Here is a tiny trained network, its code and every weight. The questions are about switching its units off for an input and a target symbol, where a switched-off unit gives its printed mean instead of its output.

import numpy as np


def w(rows, s, z=0):
    codes = np.array(rows[::2]) - 128.0
    scale = np.full(codes.shape[1], s)
    scale[-1] = z or s
    return codes * scale


def norm(h):
    return h / np.sqrt((h * h).mean(-1, keepdims=True) + 1e-5)


def f(y):
    return np.maximum(y, 0)


def softmax(a):
    e = np.exp(a - a.max(-1, keepdims=True))
    return e / e.sum(-1, keepdims=True)


def log_softmax(a):
    a = a - a.max(-1, keepdims=True)
    return a - np.log(np.exp(a).sum(-1, keepdims=True))


def net(x, mask):
    ids = ['δεζηθμπστφω'.index(c) for c in x.split()]
    T = len(ids)
    res = E[ids] + P[:T]
    q, k, v = (norm(res) @ M[0].T for M in (Q, K, V))
    z = softmax(np.where(np.tri(T) > 0, q @ k.T / 2**0.5, -1e9)) @ v
    res = res + np.where(mask[0], z, O[0][:, -1]) @ O[0][:, :-1]
    y = f(norm(res) @ A[0][:, :-1].T + A[0][:, -1])
    res = res + np.where(mask[1:13], y, B[0][:, -1]) @ B[0][:, :-1]
    return log_softmax(norm(res)[-1] @ U[:, :-1].T + U[:, -1])


Q, K, V, O, A, B = {}, {}, {}, {}, {}, {}
E = w([
[175,111,102],'δ',
[4,92,140],'ε',
[80,147,81],'ζ',
[175,112,102],'η',
[137,64,70],'θ',
[150,199,45],'μ',
[142,79,83],'π',
[121,110,235],'σ',
[98,178,102],'τ',
[99,231,135],'φ',
[97,177,101],'ω',
],0.011)
P = w([
[255,182,177],'0',
[103,141,105],'1',
[103,141,106],'2',
[102,141,106],'3',
[103,142,108],'4',
[103,142,107],'5',
[102,142,107],'6',
[103,142,108],'7',
[103,143,108],'8',
],0.0049)
Q[0] = w([
[156,138,186],'head 1',
[144,102,252],'head 1',
],0.024)
K[0] = w([
[77,106,83],'head 1',
[4,56,91],'head 1',
],0.018)
V[0] = w([
[2,14,86],'head 1',
[179,42,166],'head 1',
],0.0044)
O[0] = w([
[193,58,3,2],'head 1',
[187,68,208,138],'head 1',
],0.0036,0.0037)
A[0] = w([
[111,97,255,71],'neuron 1',
[134,125,136,63],'neuron 2',
[110,73,128,142],'neuron 3',
[110,134,109,65],'neuron 4',
[88,124,168,105],'neuron 5',
[70,63,118,6],'neuron 6',
[215,196,124,59],'neuron 7',
[205,71,137,124],'neuron 8',
[162,137,36,210],'neuron 9',
[129,159,174,92],'neuron 10',
[91,195,103,8],'neuron 11',
[76,79,251,172],'neuron 12',
],0.0084,0.0023)
B[0] = w([
[243,124,36,222],'neuron 1',
[139,128,127,128],'neuron 2',
[115,202,133,181],'neuron 3',
[150,118,145,139],'neuron 4',
[122,179,134,178],'neuron 5',
[30,103,142,175],'neuron 6',
[6,155,115,179],'neuron 7',
[127,66,139,186],'neuron 8',
[244,179,168,207],'neuron 9',
[77,83,83,166],'neuron 10',
[194,48,152,194],'neuron 11',
[187,68,23,252],'neuron 12',
],0.011,0.0044)
U = w([
[68,57,90,101],'δ',
[51,66,52,126],'ε',
[191,21,206,112],'ζ',
[53,29,215,156],'η',
[78,160,142,104],'θ',
[209,248,128,113],'μ',
[208,132,154,83],'π',
[252,54,76,254],'σ',
[96,158,144,72],'τ',
[76,210,121,128],'φ',
[84,171,148,99],'ω',
],0.012,0.0026)

Each question gives the input, a string of symbols that net reads in full, and the target symbol t.
The units are the heads (2 rows each of Q, K, V and O) and the neurons (one row each of A and B). Each row of codes is followed by its name. A weight is (code - 128) times the scale printed after its matrix; where a second scale follows, it is the last column's (O, A, B and U).
mask holds one flag per unit, heads first, then neurons. A switched-off unit (its flag False) gives its mean, the last column of its rows in O or B, instead of its output. The means were averaged over made-up inputs and are rounded, as every weight is.
A unit's drop is (log p(t) with every unit on - log p(t) with that unit switched off) / (log p(t) with every unit on - log p(t) with every unit switched off).
The circuit of an input: a set's keep is (log p(t) with only the set's units on - log p(t) with every unit switched off) / (log p(t) with every unit on - log p(t) with every unit switched off). Starting from the 12 units with the biggest drops (on a tie, the unit counted first), units are removed one at a time, each time the one whose removal leaves the highest keep (on an exact tie, the one counted first), for as long as the keep stays at least 0.8.
units of the circuit, in order: the units of the circuit, biggest drop first
top k neurons: the k neurons with the biggest drops, biggest first
drop of u: that unit's drop, to one decimal
input η ω ω, target ε: top neuron -> (neuron 9)
input ζ δ ζ φ π σ φ η ζ, target μ: top 4 neurons -> (neuron 12; neuron 8; neuron 1; neuron 7)
input ζ θ ω σ ω φ θ δ, target μ: units of the circuit, in order -> (neuron 9; neuron 7; neuron 12)
input σ η θ η π π, target η: units of the circuit, in order -> (neuron 1; neuron 6; neuron 12)
input σ σ δ η, target η: units of the circuit, in order -> (neuron 1; neuron 8; neuron 7; neuron 12)
input π π ζ δ ζ μ ε δ, target ζ: top 2 neurons -> (neuron 8; neuron 9)
input ζ μ σ θ θ ω, target μ: top 2 neurons -> (neuron 12; neuron 7)
input σ φ φ ζ δ μ π ζ, target η: top 4 neurons -> (neuron 1; neuron 12; neuron 9; neuron 11)
input ζ σ η τ, target μ: drop of neuron 11 -> 0.7
input η τ σ σ σ η, target ε: drop of neuron 7 -> 0.6
input σ τ δ, target η: drop of neuron 11 -> 0.1
input σ π ω ω, target η: drop of neuron 11 -> 0.6
input ζ σ η σ σ π ε τ, target μ: top 2 neurons -> (neuron 12; neuron 1)
input μ ω ω ζ τ δ ζ, target φ: units of the circuit, in order -> (neuron 12)
